Below are the code and all the weights of a small trained network. Each question names an input and a class and asks about switching units off, where a switched-off unit gives its printed mean instead of its output.

import numpy as np


def w(rows, s, z=0):
    codes = np.array(rows[::2]) - 128.0
    scale = np.full(codes.shape[1], s)
    scale[-1] = z or s
    return codes * scale


def f(y):
    return np.maximum(y, 0)


def log_softmax(a):
    a = a - a.max(-1, keepdims=True)
    return a - np.log(np.exp(a).sum(-1, keepdims=True))


def net(x, mask):
    res = np.array(x, float).reshape(1, 4) / 4 @ E
    y = f(res @ A[0][:, :-1].T + A[0][:, -1])
    res = res + np.where(mask, y, B[0][:, -1]) @ B[0][:, :-1]
    return log_softmax(res[-1] @ U[:, :-1].T + U[:, -1])


A, B = {}, {}
E = w([
[176,10,145,166,87,220,43,141,158],'x0',
[255,198,135,201,136,63,80,112,175],'x1',
[71,192,83,178,36,231,136,192,136],'x2',
[33,166,167,98,127,140,24,52,207],'x3',
],0.0094)
A[0] = w([
[112,155,129,149,119,142,117,142,112,56],'n0',
[111,218,119,190,111,223,125,165,146,46],'n1',
[237,190,107,165,125,113,69,130,156,92],'n2',
[175,118,112,131,116,140,200,145,97,70],'n3',
[189,183,134,159,127,128,78,130,143,48],'n4',
[186,23,132,141,129,205,57,137,126,151],'n5',
[157,217,129,141,133,92,135,123,138,169],'n6',
[148,49,173,84,153,25,95,101,106,6],'n7',
[115,182,109,148,83,156,134,162,118,60],'n8',
[29,192,145,116,149,116,2,87,176,45],'n9',
[159,98,160,172,115,124,197,180,89,64],'n10',
[175,118,103,137,145,142,174,151,104,75],'n11',
[69,206,143,100,146,77,196,125,92,163],'n12',
[144,166,115,131,92,189,155,150,152,35],'n13',
[80,171,98,92,145,88,166,129,108,148],'n14',
[180,129,95,147,146,136,193,165,101,76],'n15',
[142,65,99,102,175,84,147,83,179,45],'n16',
[37,41,111,73,144,150,163,142,101,75],'n17',
[53,83,129,105,130,149,183,121,102,56],'n18',
[142,58,127,147,103,156,63,137,139,89],'n19',
],0.014,0.0023)
B[0] = w([
[127,129,118,131,145,133,144,133,96,149],'n0',
[162,174,101,137,172,113,107,130,59,214],'n1',
[90,80,212,171,116,107,81,123,127,213],'n2',
[125,118,131,55,117,120,139,111,139,191],'n3',
[114,81,183,155,119,127,104,138,118,178],'n4',
[131,172,89,178,134,146,171,140,218,248],'n5',
[117,128,146,190,131,148,131,140,178,187],'n6',
[151,181,82,136,160,130,115,137,35,220],'n7',
[146,153,106,139,162,121,129,136,78,182],'n8',
[129,78,108,1,83,124,160,102,135,233],'n9',
[106,104,113,64,107,135,141,99,135,199],'n10',
[105,125,122,67,109,134,124,119,131,183],'n11',
[138,156,84,192,126,158,156,144,197,231],'n12',
[145,144,110,125,148,119,119,136,78,175],'n13',
[122,154,116,164,138,149,157,139,182,201],'n14',
[141,97,114,62,98,124,132,107,139,198],'n15',
[147,159,107,126,150,131,120,147,70,185],'n16',
[114,81,209,181,105,95,67,131,115,226],'n17',
[130,103,204,156,146,115,87,127,131,200],'n18',
[115,158,105,155,134,146,182,136,171,202],'n19',
],0.022,0.019)
U = w([
[102,158,90,173,123,172,171,152,210,106],'0',
[86,74,212,162,114,128,64,137,118,255],'1',
[107,85,90,9,74,145,148,85,125,95],'2',
[154,182,76,121,189,137,96,151,16,24],'3',
],0.012,0.0018)

Each question gives the input, the list of numbers given to net, and the class t.
The units are the neurons (one row each of A and B). Each row of codes is followed by its name. A weight is (code - 128) times the scale printed after its matrix; where a second scale follows, it is the last column's (A, B and U).
mask holds one flag per neuron, in row order. A switched-off neuron (its flag False) gives its mean, the last column of its row in B, instead of its output. The means were averaged over made-up inputs and are rounded, as every weight is.
A unit's drop is (log p(t) with every unit on - log p(t) with that unit switched off) / (log p(t) with every unit on - log p(t) with every unit switched off).
The circuit of an input: a set's keep is (log p(t) with only the set's units on - log p(t) with every unit switched off) / (log p(t) with every unit on - log p(t) with every unit switched off). Starting from the 12 units with the biggest drops (on a tie, the unit counted first), units are removed one at a time, each time the one whose removal leaves the highest keep (on an exact tie, the one counted first), for as long as the keep stays at least 0.8.
units of the circuit, in order: the units of the circuit, biggest drop first
top k neurons: the k neurons with the biggest drops, biggest first
drop when u is switched off: that unit's drop, to one decimal
input [-5,-7,3,-4], class 1: top 3 neurons => n17, n18, n5
input [-4,5,-8,-5], class 3: units of the circuit, in order => n7
input [-4,-3,-8,-8], class 2: top 3 neurons => n15, n10, n3
input [-7,8,-3,-5], class 1: top 4 neurons => n2, n5, n4, n19
input [3,3,2,-4], class 2: top 2 neurons => n12, n17
input [-3,4,4,-4], class 1: top 3 neurons => n9, n7, n5
input [1,4,-5,-5], class 2: top 3 neurons => n17, n1, n15
input [6,8,-2,-7], class 1: top 4 neurons => n2, n4, n9, n12
input [6,4,-7,-5], class 3: top 4 neurons => n7, n16, n12, n14
input [4,-4,6,6], class 2: top 3 neurons => n9, n7, n16
input [0,5,5,2], class 1: top 3 neurons => n2, n7, n4
input [-1,3,-5,2], class 3: top 2 neurons => n7, n17
input [-6,5,7,4], class 3: top 3 neurons => n1, n5, n8
input [3,0,-2,4], class 2: units of the circuit, in order => n9
input [7,-7,-7,-2], class 0: drop when n2 is switched off => 3.7
input [-1,-7,2,8], class 2: drop when n4 is switched off => 0.2
input [-1,-5,8,-4], class 3: drop when n1 is switched off => 0.1
